Each row of numbers stands for one element and depends on some of the facts below. Use the named rows to name the rest.

Facts:
[klepaplon duflo kolim rizok sugruko broskom vatir tiru grosus trerol kluker fefen satul gigrur flukas plistas vibim kostem pedu kubak briru] Λ b
[kagrin trufe refli veten noze rasil futer sutem trotro flazaru zivi bofos guvunul fustom dizok gumugru zolal rige pinek didrek] Λ g
[gibrir tradras tafu skedra kleflan pladas bratrim skolustem stipudren skinedru greklik leplal trira kemun fugugen ruvuplar bagok tagrel klidron kezil pani kofli pakla gribre pofas trokel tetu lunol] Λ a
[flobigum tiklustir tuzamu daste stibe noklor skoplu neton noram dustus fleduno trepo flivon trovusto pegreskek bani brubas skifes] Λ e
[koli tobribruk ziski leklok lisin drinos notrire gruke tika brafuvir brarugos] Λ c
[demak vetor vozi fasos sostuk trudrem tregril pligo raklak zofle vadiflin revon veklam plefemil skapen skabas zumepes pebim plefu laku ravuk siklel pusu] Λ d
[kluplon brubra puplezik trofla koploplu kubrem trasim lostegro reflur steke] Λ f
{klepaplon tiklustir kolim sugruko noklor neton vozi grosus fleduno leklok skolustem flukas plistas flazaru skinedru tregril trepo kemun ruvuplar gumugru pebim gruke kubrem pegreskek bani plefu rige brubas lostegro brarugos} Ω 877
{duflo gibrir koli noram trerol pligo zivi raklak fugugen flivon vadiflin drinos bagok puplezik trofla tagrel zumepes gribre lunol didrek} Ω 904
{kagrin flobigum veten rasil ziski pladas satul zofle pedu kezil tika pakla tetu pinek} Ω 564
{trufe tuzamu refli broskom kluplon fefen lisin gigrur fasos trudrem trira revon skapen skabas koploplu trasim kofli} Ω 776
{demak tobribruk daste stibe tradras dustus sostuk leplal bofos veklam guvunul kostem zolal pofas siklel pusu reflur} Ω 707
{vetor noze rizok futer vatir tafu skoplu skedra tiru trotro stipudren trovusto brubra vibim dizok kubak briru laku} Ω 515
{kleflan sutem bratrim kluker greklik plefemil fustom notrire klidron pani brafuvir trokel ravuk steke skifes} Ω 502
kagrin Ξ tobribruk greklik veten
flobigum Ξ skapen
tiklustir Ξ sugruko fugugen klepaplon koli
trufe Ξ kostem kluplon noram skifes vetor
kolim Ξ kofli kluker guvunul
stibe Ξ skifes vetor
tafu Ξ kofli
skoplu Ξ tiru
neton Ξ kezil siklel
ziski Ξ pligo kezil guvunul
kleflan Ξ pligo vozi raklak plefu
dustus Ξ ruvuplar fugugen
sutem Ξ kostem dizok noklor refli
bratrim Ξ lunol reflur
trotro Ξ lostegro trudrem
fleduno Ξ greklik
trerol Ξ trofla klidron
fasos Ξ skedra
plistas Ξ pofas stipudren revon
sostuk Ξ pinek rizok drinos
skinedru Ξ flazaru rige bofos
trepo Ξ grosus
leplal Ξ reflur lostegro
zivi Ξ satul
zofle Ξ trokel
kemun Ξ siklel
trovusto Ξ vadiflin lostegro
veklam Ξ daste noze
brubra Ξ flazaru
plefemil Ξ satul rizok gigrur
bagok Ξ trudrem
tagrel Ξ gumugru
skabas Ξ skedra
zumepes Ξ kezil trokel
kubak Ξ pofas
kubrem Ξ trira skedra
trasim Ξ pladas
tika Ξ trofla ruvuplar demak siklel
briru Ξ reflur duflo noklor
gribre Ξ bofos
brubas Ξ fugugen
tetu Ξ trofla kluker
laku Ξ kluker bani
ravuk Ξ puplezik tregril flivon gigrur fefen koploplu
pusu Ξ vibim duflo
didrek Ξ satul leklok

Some elements and their rows:
pligo: 10 -15 -3 3 -16 14 11 -2 -9 -4 -12 28 11 -5 -4 1 -47 16 3 0 -1 -1 3 0 16
 4 1 -8 26 -5 2 6 12 0 -6 1 -7 32 1 13 12 -3 -7 5 -11 9 -4
skoplu: 16 29 -7 5 17 3 2 1 7 5 10 -1 5 29 -10 -2 22 -8 0 -22 19 8 17 -6 -12 -5
 -2 3 -2 -4 -2 -6 1 -22 39 4 6 -24 -30 2 5 27 -12 1 6 22 -4
plefu: 2 2 -4 2 4 6 -11 -7 -8 3 3 9 -1 -2 -2 -10 -11 0 3 -17 13 6 7 4 -5 -5 0
 -3 10 4 0 1 -1 -5 12 -8 5 -8 9 7 12 5 1 1 4 28 1
dustus: -21 5 10 -4 9 4 53 -6 21 4 -3 7 -3 8 -24 9 -2 -3 -4 10 -28 10 -12 1 6
 -13 12 2 31 -15 2 -3 -52 -10 3 -8 -3 -34 0 -27 -5 -4 7 11 6 -32 13
flivon: 23 6 -2 5 -20 5 32 16 -4 -4 -4 20 6 15 -16 19 -6 16 2 1 -9 -6 14 -14 19
 3 -1 -8 19 -16 1 6 5 7 -10 1 -11 29 -27 -4 4 3 -16 4 -14 -16 -3
skabas: -18 10 6 -3 -9 1 -2 7 -20 -3 -7 -5 22 -30 15 5 7 16 2 38 -10 -1 3 3 12 8
 2 -11 -22 11 4 -8 21 -4 -9 14 -1 23 26 2 4 -19 9 -1 -15 -43 0
flobigum: -3 30 6 2 8 -5 3 10 1 4 4 -8 30 -11 10 20 35 0 0 15 13 4 20 -1 -3 3 6 -6
 -29 11 3 -12 1 -21 -3 11 5 -17 -2 -7 -2 3 4 -10 1 -19 3
vibim: 30 -4 -4 8 15 -4 -21 -6 13 5 8 -2 -21 21 14 -13 12 -17 -2 -29 20 -11 4 0
 -21 -1 -6 10 13 -5 1 -5 5 -6 30 -9 8 0 -22 14 -3 12 -13 -10 8 31 3
kubak: 16 -2 -6 -1 21 -4 -18 -7 6 7 11 -6 -15 12 4 -7 2 -9 -1 -31 17 -2 4 -2
 -20 -2 -9 9 2 -3 0 -6 13 -8 44 -3 11 1 -13 14 -5 15 -18 -6 11 11 -6
brafuvir: 3 10 -1 -1 1 0 8 -1 -12 1 6 -14 -8 0 -5 -9 -11 -5 4 7 -3 0 -3 -2 5 -1 4
 -7 -18 7 -1 -7 4 10 -11 1 2 -5 6 -5 4 2 7 9 10 7 6
klidron: -12 -12 2 -1 1 -9 -8 -3 10 4 -2 2 7 -7 -5 22 -9 -3 -2 -6 -3 3 -8 -2 -4 2
 4 1 -10 3 3 4 -6 -1 -21 -6 -1 -7 -5 -1 -8 3 6 -2 0 10 6
vetor: 28 15 -9 11 10 8 -18 -7 -4 -1 10 3 -17 33 11 -25 12 -12 0 -16 28 -6 6 3
 -14 -4 -5 1 6 1 -4 -2 7 -2 32 -2 8 -21 -9 10 9 15 -3 -5 11 52 2
bani: 2 15 0 5 7 0 9 2 6 6 0 13 13 8 -5 11 3 -3 2 -14 10 10 14 -5 -5 -4 5 -5 9
 -2 4 -1 -6 -21 8 -7 3 -19 -21 0 8 16 -3 5 -3 13 6
satul: 8 2 6 -2 2 -18 -21 8 -5 8 7 -7 -4 -18 22 25 29 1 0 -9 15 -14 13 -2 -11 4
 -1 -1 -20 14 4 0 -6 7 -17 -12 12 17 13 2 -11 -12 -3 -19 11 -12 1
kostem: -7 -32 15 -3 4 -2 25 -3 23 3 -2 -2 -29 0 9 -23 -7 -16 -2 10 -24 -8 -16 9
 -6 -9 6 11 55 -8 7 -1 -36 28 -26 -24 -4 -6 7 -19 -9 -15 2 -6 9 -30 11
bratrim: -3 -8 5 2 2 -6 -8 5 16 -2 -5 -17 6 -6 -6 -9 9 -10 0 5 -5 -2 -8 0 -5 3 1
 8 -12 -3 -2 -4 -11 -2 -15 5 -8 0 -13 -3 -5 -1 2 -2 -5 -10 3
tobribruk: -6 -8 4 -9 0 6 41 -6 -5 0 7 -11 -29 5 -10 -29 -30 -12 3 13 -26 7 -16 4 9
 -12 9 -2 23 -1 1 -2 -19 33 -25 -13 -1 -26 18 -28 -1 -1 10 10 20 -12 5
daste: -12 1 11 -6 3 5 49 3 16 3 2 5 -11 7 -6 -7 -3 -9 0 14 -24 9 -3 3 4 -12 10
 1 45 -8 7 1 -31 21 -13 -16 -4 -35 2 -34 -5 -1 3 -1 8 -34 5
tradras: -18 -24 7 -11 2 -3 26 -2 19 0 2 -7 -22 -1 -14 -11 -17 -13 -1 -1 -30 8
 -17 4 0 -9 6 11 27 -7 1 6 -35 31 -26 -16 -9 -22 6 -26 -12 -5 4 1 11 -26
 0
brubas: 0 27 -3 5 10 -2 15 -4 7 7 2 8 9 21 -10 20 19 -1 -4 -2 0 5 2 -6 -3 -4 2
 -1 -1 -9 1 -6 -7 -33 28 3 5 -22 -20 -1 0 13 -1 10 -3 4 12
leklok: 13 11 -8 1 -4 -1 2 1 -18 2 11 -14 -28 19 -19 -7 -1 -5 5 -14 4 -4 3 -8 0
 -5 -1 -7 -16 4 -6 3 -1 7 -1 -8 6 -6 2 -3 7 7 0 12 13 30 0

Rows to name:
No name comes twice in this set of rows, the named rows included.
6 -10 -7 3 -10 15 14 -2 -7 -4 -15 17 12 -8 -19 -4 -41 20 1 1 -8 -1 -1 -3
 18 2 1 -5 13 -10 -4 1 6 -16 11 10 -9 38 -1 14 12 -5 -8 11 -12 -4 -3 : zumepes
0 -7 0 -5 14 -5 -8 -6 4 8 3 -9 -6 -2 0 -3 6 -5 -1 -14 -4 0 0 -2 -11 -1
 -6 8 8 -5 3 -8 9 -5 26 -3 6 13 -5 10 -4 3 -11 -2 2 -13 -4 : plistas
-17 -7 8 -5 -13 -12 -9 12 -4 -1 -4 -5 23 -25 15 24 3 7 1 23 -13 0 -1 -3
 8 14 1 -5 -29 10 8 -3 25 14 -44 6 -5 21 4 1 -7 -8 6 -5 -15 -28 -3 : trira
6 0 -4 7 -17 14 16 1 -1 -6 -11 38 10 12 -7 17 -37 19 -1 8 -4 0 -1 -3 18
 5 2 -8 18 -10 0 7 6 -7 -6 4 -9 12 -11 7 8 3 -3 9 -16 12 3 : trofla
-14 -26 10 -5 4 -2 24 1 28 -3 -6 -16 -18 1 -20 -25 -4 -18 0 4 -30 1 -19
 6 0 -9 6 14 25 -10 -1 3 -43 18 -21 -9 -13 -17 -5 -24 -8 -9 6 2 8 -29 5 : leplal
-5 15 10 7 -16 3 -5 15 -8 -7 -12 4 27 -12 20 5 23 11 2 39 -3 -4 6 5 11
 10 4 -8 -13 8 5 -5 11 -4 -31 9 -6 6 12 -3 7 -14 13 -7 -22 -22 5 : kluplon
7 14 8 7 -1 0 12 10 7 1 0 3 11 13 10 2 22 -7 1 17 2 -2 11 0 -2 0 7 -3 13
 2 6 -6 -4 -2 -14 -4 -1 -20 -13 -10 3 3 2 -6 -5 -4 9 : skifes
17 -22 -1 6 -18 2 5 7 13 -8 -11 8 5 13 -8 -3 -27 0 0 6 -12 -11 -8 -7 12
 10 -4 3 13 -13 0 3 19 11 -28 5 -17 33 -28 6 -3 2 -10 1 -20 2 -3 : lunol
-19 -13 8 -2 -13 -13 -13 10 2 1 -12 2 28 -37 7 32 -15 9 2 12 -5 2 1 -2 7
 12 6 -6 -25 13 9 2 13 -1 -56 1 -5 22 -1 4 -2 -9 10 -5 -15 -12 4 : kofli
-3 22 -4 0 7 9 -1 1 -2 -2 4 0 5 13 -8 -12 14 1 1 -2 3 11 7 2 -3 -3 -2 1
 -5 -2 -4 -2 4 -9 29 6 2 -20 0 -2 5 11 -1 5 -1 1 -8 : kubrem
-6 -19 6 -2 4 -9 -5 -5 7 8 -3 12 -1 -21 13 16 -13 1 -1 -7 2 -3 1 3 -7 1
 3 0 15 5 9 -3 -10 -3 -15 -15 6 13 5 6 -4 -6 1 -10 3 -4 9 : kluker

The same elements again, as new rows of numbers:
Named rows:
fustom: 10 -38 5 10 -12 1 18 -5 -1 20 6 -10 -10 8 -15 -30 -29 -11 9 -15 13 -22
 -8 -12 19 11 1
tobribruk: 8 47 6 -23 6 7 23 -14 -21 -7 6 15 6 31 -1 59 30 3 -5 -4 -8 6 17 1 30 -8
 -1
plefemil: 18 -38 -7 18 17 15 -15 -25 -9 12 3 -10 -42 -2 -3 -33 -29 3 4 -15 10 -5
 -23 3 3 6 -16
rizok: -12 29 12 -8 -7 5 18 2 -2 -1 0 -1 -5 16 -20 15 12 13 -21 2 -14 6 -5 1 17
 -6 -11
plistas: -23 1 3 -4 4 -7 6 13 17 0 3 -1 -7 3 -9 -15 5 0 0 -5 6 12 9 -1 5 20 -5
revon: 1 -61 -9 26 -7 13 -27 -11 -4 21 29 -1 -28 -20 -2 -67 -29 -19 -2 -13 2 9
 1 4 -23 9 -21
kubrem: -22 2 -3 0 8 -7 -3 17 18 -10 1 -20 4 1 -8 -4 -5 -9 7 6 -10 11 13 -4 7 12
 8
gumugru: -14 6 7 3 -6 -12 2 21 11 -2 -1 -2 21 1 -5 -14 0 -3 -6 -3 -7 -3 4 -4 3 10
 3
pusu: 17 24 -14 -19 23 10 14 -29 -16 -27 -13 12 -10 24 6 64 23 10 0 7 -15 11
 10 -1 0 -17 0
pladas: -11 8 -1 -3 -13 -1 -26 15 5 -4 -7 0 4 -13 14 10 15 4 -4 7 -3 13 2 6 -18
 -14 2
trasim: -14 -58 -4 20 -15 3 -3 3 10 14 20 -29 -32 -9 -25 -62 -42 -20 14 -9 0 3 5
 -3 1 19 -4
zofle: -14 3 -11 -2 4 0 0 0 1 -6 -3 6 -5 -14 18 -3 7 1 -5 7 -13 31 2 11 -29 4
 -10
trokel: 17 -30 2 11 -20 14 -13 -12 -14 18 9 -4 -18 -15 2 -21 -18 -8 9 -1 30 -16
 -19 -2 -3 -4 5
gribre: 12 18 -7 -7 21 8 -28 -1 1 -4 -13 -1 9 -1 20 30 15 3 14 5 31 -18 -2 -9 9
 -6 18
sugruko: -7 19 18 4 -1 -12 3 19 17 3 5 4 9 -5 -12 -24 3 9 -8 4 -2 1 17 3 8 17 -10
veten: -19 7 7 -7 -10 -14 6 23 6 0 -2 -3 21 3 -1 -2 6 -5 -10 -1 -13 3 10 -4 1 1
 -1
brubas: 6 -2 2 6 2 -20 -14 13 13 3 -11 4 7 -12 22 -12 -1 8 -4 3 -3 9 9 12 -10 1
 -9
pedu: -23 14 5 -5 -4 -7 9 13 10 -1 6 3 -2 4 -13 -7 10 3 -7 1 -13 12 11 1 -1 12
 -8
leklok: -13 10 7 5 11 -4 -4 12 4 2 9 6 11 -1 -11 -25 1 7 -12 -9 -13 10 -5 15 -4
 13 -8
raklak: 13 29 -9 -2 32 14 -2 -14 -9 -9 0 11 25 -4 18 13 5 0 5 7 14 -8 -10 -3 -2
 6 11
bani: -2 2 -3 5 -4 -10 -3 12 2 0 -9 6 24 -19 21 -9 0 0 -4 4 -3 9 -6 11 -22 1 1

Name these rows:
No name comes twice in this set of rows, the named rows included.
13 -59 2 9 -10 -9 21 -14 4 9 -1 -7 -23 10 -23 -29 -30 -7 17 -11 10 -20
 -9 -12 7 11 10 : sutem
6 -70 -10 30 -6 11 -21 -13 -5 13 25 0 -23 -19 -6 -70 -33 -14 2 -10 -5 6
 -1 4 -30 4 -19 : trudrem
20 16 -11 5 39 10 -15 -19 -2 -17 -3 12 24 1 8 12 6 3 7 8 9 -11 4 -5 -6
 -1 11 : vadiflin
-7 11 -6 15 20 7 -24 3 0 -7 3 2 6 -11 6 -17 -3 13 -12 -2 -17 10 -6 12
 -19 0 -12 : tregril
-23 11 5 -10 -4 -10 28 7 3 1 3 7 -2 -5 1 -9 11 0 -3 -5 -7 29 -2 21 -11
 20 -3 : ziski
2 -17 -5 9 -1 -13 -13 4 4 -12 -3 11 28 -12 1 -11 0 3 -1 1 -16 1 3 9 -35
 -10 6 : noklor
-5 6 -2 0 -11 -8 -17 15 10 -3 -12 -2 -3 -23 18 -3 6 8 4 9 10 9 -6 9 -20
 3 2 : kemun
21 35 14 -3 28 -4 8 -2 0 4 4 13 23 11 -3 4 6 8 2 1 15 -15 12 6 29 11 2 : koli
14 35 -12 -22 20 12 10 -23 -20 -16 -10 8 -14 22 14 68 27 6 -1 5 -8 10 9
 -1 12 -18 -4 : veklam
-19 15 7 0 -8 -12 5 23 9 -4 -5 -9 18 3 -7 -4 -1 6 -12 -4 -23 -1 -4 2 4 2
 -5 : pinek
-15 14 -3 -18 -1 1 12 3 9 -6 -4 -17 -13 13 -10 35 9 -9 -1 11 -15 11 15
 -5 24 -7 3 : brubra
7 44 4 -26 0 -2 31 -4 -12 -12 -16 -1 9 34 -2 62 19 6 -4 2 -8 -8 11 -16
 30 -14 6 : zolal

